Below is a small trained network, with its code and all its weights. Each question gives an input and a class and asks what happens when units are switched off, that is, made to give their printed mean instead of their output.

import numpy as np


def w(rows, s, z=0):
    codes = np.array(rows[::2]) - 128.0
    scale = np.full(codes.shape[1], s)
    scale[-1] = z or s
    return codes * scale


def norm(h):
    return h / np.sqrt((h * h).mean(-1, keepdims=True) + 1e-5)


def f(y):
    return y / 2 * (1 + np.tanh(0.7978845608 * (y + 0.044715 * y**3)))


def log_softmax(a):
    a = a - a.max(-1, keepdims=True)
    return a - np.log(np.exp(a).sum(-1, keepdims=True))


def net(x, mask):
    res = np.array(x, float).reshape(1, 2) / 4 @ E
    u = 0
    for l in range(3):
        y = f(norm(res) @ A[l][:, :-1].T + A[l][:, -1])
        res = res + np.where(mask[u : u + 4], y, B[l][:, -1]) @ B[l][:, :-1]
        u += 4
    return log_softmax(norm(res)[-1] @ U[:, :-1].T + U[:, -1])


A, B = {}, {}
E = w([
[195,103,217],'x0',
[253,82,55],'x1',
],0.0048)
A[0] = w([
[183,92,108,176],'L0N1',
[92,187,2,8],'L0N2',
[141,166,95,159],'L0N3',
[246,142,53,52],'L0N4',
],0.009,0.0018)
B[0] = w([
[82,29,1,186],'L0N1',
[218,53,215,218],'L0N2',
[136,9,91,145],'L0N3',
[94,166,48,254],'L0N4',
],0.0074,0.0042)
A[1] = w([
[113,129,183,169],'L1N1',
[95,4,101,198],'L1N2',
[65,97,155,47],'L1N3',
[24,168,115,2],'L1N4',
],0.012,0.0029)
B[1] = w([
[136,51,60,192],'L1N1',
[122,120,255,254],'L1N2',
[24,78,135,154],'L1N3',
[134,43,168,178],'L1N4',
],0.0067,0.0061)
A[2] = w([
[228,247,115,1],'L2N1',
[17,210,206,145],'L2N2',
[47,83,72,133],'L2N3',
[191,94,254,123],'L2N4',
],0.0096,0.0053)
B[2] = w([
[196,153,117,115],'L2N1',
[141,113,2,196],'L2N2',
[219,248,117,202],'L2N3',
[130,133,209,255],'L2N4',
],0.0087,0.0058)
U = w([
[111,74,6,254],'0',
[119,57,204,4],'1',
[182,168,155,124],'2',
],0.014,0.0017)

Each question gives the input, the list of numbers given to net, and the class t.
The units are the neurons (one row each of A and B). Each row of codes is followed by its name. A weight is (code - 128) times the scale printed after its matrix; where a second scale follows, it is the last column's (A, B and U).
mask holds one flag per neuron, layer by layer. A switched-off neuron (its flag False) gives its mean, the last column of its row in B, instead of its output. The means were averaged over made-up inputs and are rounded, as every weight is.
A unit's drop is (log p(t) with every unit on - log p(t) with that unit switched off) / (log p(t) with every unit on - log p(t) with every unit switched off).
The circuit of an input: a set's keep is (log p(t) with only the set's units on - log p(t) with every unit switched off) / (log p(t) with every unit on - log p(t) with every unit switched off). Starting from all 12 units, units are removed one at a time, each time the one whose removal leaves the highest keep (on an exact tie, the one counted first), for as long as the keep stays at least 0.8.
circuit, biggest first: the units of the circuit, biggest drop first
unit that matters most: the unit with the biggest drop
top k neurons: the k neurons with the biggest drops, biggest first
k most important neurons of layer l: the k neurons of layer l with the biggest drops, biggest first
drop when u is switched off: that unit's drop, to one decimal
input [6,-8], class 0: unit that matters most -> L2N2
input [3,-3], class 2: top 4 neurons -> [L1N1 L1N2 L0N2 L0N1]
input [-2,-3], class 2: circuit, biggest first -> [L2N3 L0N1 L1N2]
input [-7,6], class 1: circuit, biggest first -> [L0N2 L1N2]
input [4,-7], class 0: circuit, biggest first -> [L2N2 L1N2]
input [1,-2], class 2: top 3 neurons -> [L0N1 L1N1 L1N2]
input [2,-3], class 2: top 2 neurons -> [L2N3 L1N1]
input [2,-2], class 2: top 3 neurons -> [L1N1 L0N1 L1N2]
input [-2,-5], class 0: top 3 neurons -> [L1N2 L2N4 L0N1]
input [4,6], class 0: top 2 neurons -> [L0N4 L0N2]
input [1,1], class 2: top 3 neurons -> [L2N3 L0N4 L2N2]
input [6,6], class 0: top 3 neurons -> [L0N4 L0N2 L2N4]
input [0,-1], class 2: top 4 neurons -> [L0N1 L1N2 L0N2 L2N3]
input [8,-8], class 0: 2 most important neurons of layer 1 -> [L1N2 L1N4]
input [4,4], class 0: top 2 neurons -> [L0N4 L0N2]
input [-8,3], class 1: circuit, biggest first -> [L0N2]
input [2,-8], class 0: top 2 neurons -> [L2N2 L1N2]
input [-1,-2], class 2: top 3 neurons -> [L2N3 L0N1 L1N2]
input [3,5], class 0: top 4 neurons -> [L0N4 L2N4 L0N2 L1N3]
input [-1,-8], class 0: circuit, biggest first -> [L2N2]
input [-3,-1], class 2: 2 most important neurons of layer 2 -> [L2N4 L2N2]
input [-2,-1], class 2: 2 most important neurons of layer 2 -> [L2N4 L2N2]
input [4,-6], class 0: drop when L0N2 is switched off -> 0.7
input [-8,-3], class 1: drop when L0N2 is switched off -> 0.1
input [-7,4], class 1: drop when L0N2 is switched off -> 0.9
